Below are the code and all the weights of a small trained network. Each question names an input and a class and asks about switching units off, where a switched-off unit gives its printed mean instead of its output.

import numpy as np


def w(rows, s, z=0):
    codes = np.array(rows[::2]) - 128.0
    scale = np.full(codes.shape[1], s)
    scale[-1] = z or s
    return codes * scale


def f(y):
    return np.maximum(y, 0)


def log_softmax(a):
    a = a - a.max(-1, keepdims=True)
    return a - np.log(np.exp(a).sum(-1, keepdims=True))


def net(x, mask):
    res = np.array(x, float).reshape(1, 4) / 4 @ E
    y = f(res @ A[0][:, :-1].T + A[0][:, -1])
    res = res + np.where(mask, y, B[0][:, -1]) @ B[0][:, :-1]
    return log_softmax(res[-1] @ U[:, :-1].T + U[:, -1])


A, B = {}, {}
E = w([
[200,165,90,137],'x0',
[128,128,129,126],'x1',
[96,139,66,61],'x2',
[134,6,95,168],'x3',
],0.011)
A[0] = w([
[157,8,106,138,33],'neuron 1',
[231,199,90,117,47],'neuron 2',
[49,150,204,100,116],'neuron 3',
[130,128,214,190,109],'neuron 4',
[107,151,22,117,116],'neuron 5',
[225,135,153,170,113],'neuron 6',
[146,164,171,169,2],'neuron 7',
[106,163,25,105,119],'neuron 8',
[80,148,48,100,107],'neuron 9',
],0.012,0.003)
B[0] = w([
[243,215,122,112,254],'neuron 1',
[159,127,13,223,224],'neuron 2',
[223,136,1,231,196],'neuron 3',
[81,91,213,94,193],'neuron 4',
[93,107,179,102,202],'neuron 5',
[34,74,183,91,191],'neuron 6',
[103,201,185,99,159],'neuron 7',
[72,112,189,56,210],'neuron 8',
[111,106,191,54,198],'neuron 9',
],0.0097,0.0092)
U = w([
[28,98,246,76,81],'0',
[240,221,110,111,6],'1',
[130,58,55,163,254],'2',
],0.013,0.0075)

Each question gives the input, the list of numbers given to net, and the class t.
The units are the neurons (one row each of A and B). Each row of codes is followed by its name. A weight is (code - 128) times the scale printed after its matrix; where a second scale follows, it is the last column's (A, B and U).
mask holds one flag per neuron, in row order. A switched-off neuron (its flag False) gives its mean, the last column of its row in B, instead of its output. The means were averaged over made-up inputs and are rounded, as every weight is.
A unit's drop is (log p(t) with every unit on - log p(t) with that unit switched off) / (log p(t) with every unit on - log p(t) with every unit switched off).
The circuit of an input: a set's keep is (log p(t) with only the set's units on - log p(t) with every unit switched off) / (log p(t) with every unit on - log p(t) with every unit switched off). Starting from all 9 units, units are removed one at a time, each time the one whose removal leaves the highest keep (on an exact tie, the one counted first), for as long as the keep stays at least 0.8.
circuit, biggest first: the units of the circuit, biggest drop first
k most important neurons: the k neurons with the biggest drops, biggest first
drop when u is switched off: that unit's drop, to one decimal
input [4,-3,-1,0], class 2: circuit, biggest first => [neuron 1]
input [6,5,-4,-2], class 2: 3 most important neurons => [neuron 2; neuron 1; neuron 6]
input [6,-5,0,-4], class 2: circuit, biggest first => [neuron 1; neuron 2]
input [-3,-7,1,4], class 1: circuit, biggest first => [neuron 1; neuron 6]
input [-1,-5,6,-4], class 0: 2 most important neurons => [neuron 1; neuron 8]
input [7,3,-4,-4], class 2: circuit, biggest first => [neuron 2; neuron 1]
input [-4,-7,3,-3], class 2: circuit, biggest first => [neuron 3; neuron 1]
input [-5,-6,1,-4], class 2: 2 most important neurons => [neuron 1; neuron 3]
input [6,-7,-2,-2], class 2: 3 most important neurons => [neuron 1; neuron 2; neuron 6]
input [-6,2,4,2], class 2: 4 most important neurons => [neuron 3; neuron 4; neuron 6; neuron 8]
input [-4,-5,2,-4], class 1: 3 most important neurons => [neuron 3; neuron 6; neuron 2]
input [-8,-2,-7,-5], class 2: 3 most important neurons => [neuron 3; neuron 1; neuron 8]
input [2,2,-2,4], class 1: 2 most important neurons => [neuron 1; neuron 2]
input [-5,8,7,7], class 0: circuit, biggest first => [neuron 2]
input [0,-3,7,-6], class 0: 2 most important neurons => [neuron 8; neuron 1]
input [-8,7,-5,-6], class 2: 3 most important neurons => [neuron 3; neuron 1; neuron 4]
input [3,-5,-4,3], class 0: 4 most important neurons => [neuron 6; neuron 3; neuron 2; neuron 4]
input [3,-6,-3,0], class 0: 3 most important neurons => [neuron 3; neuron 6; neuron 1]
input [-3,5,-2,4], class 1: 2 most important neurons => [neuron 1; neuron 6]
input [-7,-2,4,-3], class 2: circuit, biggest first => [neuron 3]
input [-1,1,-5,8], class 1: drop when neuron 5 is switched off => 0.0
input [7,6,2,8], class 1: drop when neuron 1 is switched off => 1.3
input [-8,4,-2,-6], class 2: drop when neuron 1 is switched off => 0.5
